Below are the code and all the weights of a small trained network. Each question names an input and a class and asks about switching units off, where a switched-off unit gives its printed mean instead of its output.

import numpy as np


def w(rows, s, z=0):
    codes = np.array(rows[::2]) - 128.0
    scale = np.full(codes.shape[1], s)
    scale[-1] = z or s
    return codes * scale


def f(y):
    return y / 2 * (1 + np.tanh(0.7978845608 * (y + 0.044715 * y**3)))


def log_softmax(a):
    a = a - a.max(-1, keepdims=True)
    return a - np.log(np.exp(a).sum(-1, keepdims=True))


def net(x, mask):
    res = np.array(x, float).reshape(1, 4) / 4 @ E
    y = f(res @ A[0][:, :-1].T + A[0][:, -1])
    res = res + np.where(mask, y, B[0][:, -1]) @ B[0][:, :-1]
    return log_softmax(res[-1] @ U[:, :-1].T + U[:, -1])


A, B = {}, {}
E = w([
[185,143,122,155,144,135,124,143,149,135,145],'x0',
[100,193,75,170,63,130,149,89,7,214,95],'x1',
[88,131,174,55,107,151,146,178,107,123,164],'x2',
[191,141,198,203,191,189,129,209,89,165,205],'x3',
],0.011)
A[0] = w([
[100,80,118,100,106,84,117,87,186,62,82,119],'neuron 1',
[91,126,170,73,138,135,152,172,142,66,141,170],'neuron 2',
[124,110,63,127,105,49,101,66,178,58,84,142],'neuron 3',
[102,110,118,96,148,71,133,121,189,55,102,253],'neuron 4',
[81,194,34,133,69,116,130,73,93,203,99,211],'neuron 5',
[213,129,148,186,173,159,103,171,140,134,188,170],'neuron 6',
[103,127,223,107,110,126,134,161,134,107,176,210],'neuron 7',
[163,119,167,114,162,146,94,176,122,110,171,229],'neuron 8',
[107,137,152,106,131,137,99,155,128,111,146,74],'neuron 9',
[86,139,137,123,111,126,127,98,94,177,92,53],'neuron 10',
[71,111,158,8,123,109,111,127,132,89,162,222],'neuron 11',
],0.011,0.0025)
B[0] = w([
[96,151,105,66,136,68,58,85,198,159,132,208],'neuron 1',
[136,94,92,90,104,211,167,155,137,95,152,180],'neuron 2',
[144,194,146,100,138,45,61,48,167,164,64,225],'neuron 3',
[124,156,108,84,177,188,88,116,239,143,121,206],'neuron 4',
[12,135,139,167,54,64,143,155,92,163,110,253],'neuron 5',
[247,166,197,189,212,155,133,104,136,172,103,230],'neuron 6',
[140,43,115,141,146,161,175,186,55,122,182,185],'neuron 7',
[203,113,89,166,195,171,205,167,133,108,155,200],'neuron 8',
[118,97,95,162,132,210,148,122,137,159,105,143],'neuron 9',
[65,136,141,188,140,53,135,164,94,136,132,174],'neuron 10',
[53,47,2,120,167,145,122,143,137,69,162,202],'neuron 11',
],0.0084,0.017)
U = w([
[115,162,117,15,116,69,68,81,225,102,96,77],'0',
[253,155,230,190,164,152,166,146,143,136,135,97],'1',
[122,34,86,51,135,196,171,172,165,19,161,53],'2',
[69,149,128,189,37,70,171,130,21,137,102,252],'3',
],0.0082,0.0022)

Each question gives the input, the list of numbers given to net, and the class t.
The units are the neurons (one row each of A and B). Each row of codes is followed by its name. A weight is (code - 128) times the scale printed after its matrix; where a second scale follows, it is the last column's (A, B and U).
mask holds one flag per neuron, in row order. A switched-off neuron (its flag False) gives its mean, the last column of its row in B, instead of its output. The means were averaged over made-up inputs and are rounded, as every weight is.
A unit's drop is (log p(t) with every unit on - log p(t) with that unit switched off) / (log p(t) with every unit on - log p(t) with every unit switched off).
The circuit of an input: a set's keep is (log p(t) with only the set's units on - log p(t) with every unit switched off) / (log p(t) with every unit on - log p(t) with every unit switched off). Starting from all 11 units, units are removed one at a time, each time the one whose removal leaves the highest keep (on an exact tie, the one counted first), for as long as the keep stays at least 0.8.
circuit, biggest first: the units of the circuit, biggest drop first
k most important neurons: the k neurons with the biggest drops, biggest first
drop of u: that unit's drop, to one decimal
input [-5,-4,6,-5], class 2: circuit, biggest first -> neuron 11
input [1,-8,-7,1], class 1: 4 most important neurons -> neuron 6; neuron 8; neuron 11; neuron 5
input [-3,0,4,-3], class 2: 3 most important neurons -> neuron 11; neuron 3; neuron 2
input [3,2,-7,0], class 3: 2 most important neurons -> neuron 4; neuron 1
input [-1,0,5,-3], class 2: 2 most important neurons -> neuron 11; neuron 3
input [6,0,-1,-1], class 1: 3 most important neurons -> neuron 1; neuron 5; neuron 11
input [-5,2,6,-1], class 2: 3 most important neurons -> neuron 11; neuron 3; neuron 2
input [3,-1,7,-5], class 2: 2 most important neurons -> neuron 11; neuron 2
input [4,3,3,-5], class 3: 2 most important neurons -> neuron 5; neuron 4
input [3,5,5,-8], class 3: 2 most important neurons -> neuron 5; neuron 10
input [-1,-7,5,-5], class 2: 3 most important neurons -> neuron 11; neuron 2; neuron 7
input [7,6,-4,-8], class 3: drop of neuron 5 -> 5.9
input [-7,-2,4,6], class 2: drop of neuron 7 -> 0.1
input [6,-7,4,-4], class 2: drop of neuron 2 -> 0.2
